Here is a tiny trained network, its code and every weight. The questions are about switching its units off for an input and a target symbol, where a switched-off unit gives its printed mean instead of its output.

import numpy as np


def w(rows, s, z=0):
    codes = np.array(rows[::2]) - 128.0
    scale = np.full(codes.shape[1], s)
    scale[-1] = z or s
    return codes * scale


def f(y):
    return y / 2 * (1 + np.tanh(0.7978845608 * (y + 0.044715 * y**3)))


def softmax(a):
    e = np.exp(a - a.max(-1, keepdims=True))
    return e / e.sum(-1, keepdims=True)


def log_softmax(a):
    a = a - a.max(-1, keepdims=True)
    return a - np.log(np.exp(a).sum(-1, keepdims=True))


def net(x, mask):
    ids = ['ΔΘΛΞΠΣΨΩαβζημτφ'.index(c) for c in x.split()]
    T = len(ids)
    res = E[ids] + P[:T]
    q, k, v = (res @ M[0].T for M in (Q, K, V))
    z = softmax(np.where(np.tri(T) > 0, q @ k.T / 3**0.5, -1e9)) @ v
    res = res + np.where(mask[0], z, O[0][:, -1]) @ O[0][:, :-1]
    y = f(res @ A[0][:, :-1].T + A[0][:, -1])
    res = res + np.where(mask[1:17], y, B[0][:, -1]) @ B[0][:, :-1]
    return log_softmax(res[-1] @ U[:, :-1].T + U[:, -1])


Q, K, V, O, A, B = {}, {}, {}, {}, {}, {}
E = w([
[119,87,75],'Δ',
[91,50,74],'Θ',
[92,2,100],'Λ',
[158,86,190],'Ξ',
[122,68,144],'Π',
[210,68,96],'Σ',
[174,51,125],'Ψ',
[159,13,146],'Ω',
[100,29,185],'α',
[171,73,156],'β',
[45,95,166],'ζ',
[108,126,164],'η',
[100,86,206],'μ',
[121,69,155],'τ',
[193,102,154],'φ',
],0.0078)
P = w([
[117,202,174],'0',
[156,17,59],'1',
[165,26,59],'2',
[143,18,63],'3',
[177,21,79],'4',
[179,20,97],'5',
[177,5,106],'6',
[196,1,111],'7',
[178,6,120],'8',
[180,9,121],'9',
[154,4,118],'10',
],0.0055)
Q[0] = w([
[163,89,130],'H0',
[77,254,82],'H0',
[145,129,160],'H0',
],0.035)
K[0] = w([
[114,244,136],'H0',
[168,3,74],'H0',
[132,167,171],'H0',
],0.028)
V[0] = w([
[39,20,43],'H0',
[253,16,91],'H0',
[179,245,44],'H0',
],0.02)
O[0] = w([
[227,84,177,60],'H0',
[102,3,78,123],'H0',
[14,144,204,2],'H0',
],0.025,0.0075)
A[0] = w([
[88,113,203,7],'N0',
[99,126,174,43],'N1',
[133,200,141,65],'N2',
[43,154,132,210],'N3',
[98,99,198,52],'N4',
[119,158,154,99],'N5',
[100,115,202,42],'N6',
[124,172,220,201],'N7',
[112,142,154,107],'N8',
[114,124,178,43],'N9',
[66,193,1,129],'N10',
[103,141,134,83],'N11',
[48,99,198,175],'N12',
[73,134,242,2],'N13',
[125,128,135,53],'N14',
[100,107,222,193],'N15',
],0.0064,0.0056)
B[0] = w([
[114,179,90,123],'N0',
[112,140,85,120],'N1',
[194,100,154,146],'N2',
[175,73,174,179],'N3',
[208,121,38,123],'N4',
[171,108,106,124],'N5',
[106,154,47,121],'N6',
[177,93,132,141],'N7',
[151,110,102,119],'N8',
[179,165,119,118],'N9',
[116,134,252,246],'N10',
[150,114,119,122],'N11',
[214,104,128,150],'N12',
[45,248,113,126],'N13',
[135,134,93,114],'N14',
[191,90,140,124],'N15',
],0.015,0.011)
U = w([
[141,116,160,249],'Δ',
[156,103,169,168],'Θ',
[174,78,162,77],'Λ',
[39,217,169,142],'Ξ',
[77,213,83,175],'Π',
[104,23,164,15],'Σ',
[3,105,50,162],'Ψ',
[110,75,53,58],'Ω',
[152,206,27,95],'α',
[49,150,139,160],'β',
[179,193,154,37],'ζ',
[162,144,222,17],'η',
[105,254,135,123],'μ',
[83,219,93,168],'τ',
[99,96,219,40],'φ',
],0.0055,0.016)

Each question gives the input, a string of symbols that net reads in full, and the target symbol t.
The units are the heads (3 rows each of Q, K, V and O) and the neurons (one row each of A and B). Each row of codes is followed by its name. A weight is (code - 128) times the scale printed after its matrix; where a second scale follows, it is the last column's (O, A, B and U).
mask holds one flag per unit, heads first, then neurons. A switched-off unit (its flag False) gives its mean, the last column of its rows in O or B, instead of its output. The means were averaged over made-up inputs and are rounded, as every weight is.
A unit's drop is (log p(t) with every unit on - log p(t) with that unit switched off) / (log p(t) with every unit on - log p(t) with every unit switched off).
The circuit of an input: a set's keep is (log p(t) with only the set's units on - log p(t) with every unit switched off) / (log p(t) with every unit on - log p(t) with every unit switched off). Starting from the 12 units with the biggest drops (on a tie, the unit counted first), units are removed one at a time, each time the one whose removal leaves the highest keep (on an exact tie, the one counted first), for as long as the keep stays at least 0.8.
units of the circuit, in order: the units of the circuit, biggest drop first
k most important neurons: the k neurons with the biggest drops, biggest first
drop when u is switched off: that unit's drop, to one decimal
input Σ α β φ Ω, target Σ: units of the circuit, in order : [H0 N3]
input ζ Σ Ξ Σ η φ α φ, target ζ: units of the circuit, in order : [H0]
input Ψ φ μ Δ α Σ Θ Λ ζ, target Ψ: 2 most important neurons : [N10 N3]
input Σ φ α, target Σ: units of the circuit, in order : [H0 N3]
input φ Π φ Ψ φ Ψ φ Π, target φ: units of the circuit, in order : [H0 N10 N3]
input Ω α Δ Ω Π β η, target Ω: units of the circuit, in order : [H0 N10]
input Ξ Λ η Ω Δ, target Ξ: units of the circuit, in order : [H0 N10]
input α Ψ Θ, target α: units of the circuit, in order : [H0 N10 N3]
input Ψ Π β Σ, target Ψ: units of the circuit, in order : [H0 N3 N12]
input Ψ α β η ζ Ψ Λ α Ψ, target Ψ: units of the circuit, in order : [H0 N10 N3]
input α ζ Ω Π μ, target α: 2 most important neurons : [N10 N3]
input Ψ Θ α Σ φ Λ α μ Ξ, target Ψ: drop when N8 is switched off : 0.0
input Ω Σ Ξ Ψ φ, target Ω: drop when H0 is switched off : 0.8
input α φ μ τ Ω Ω Ω τ, target α: drop when H0 is switched off : 0.6
input ζ Ψ φ Π α α β, target ζ: most important neuron : [N2]
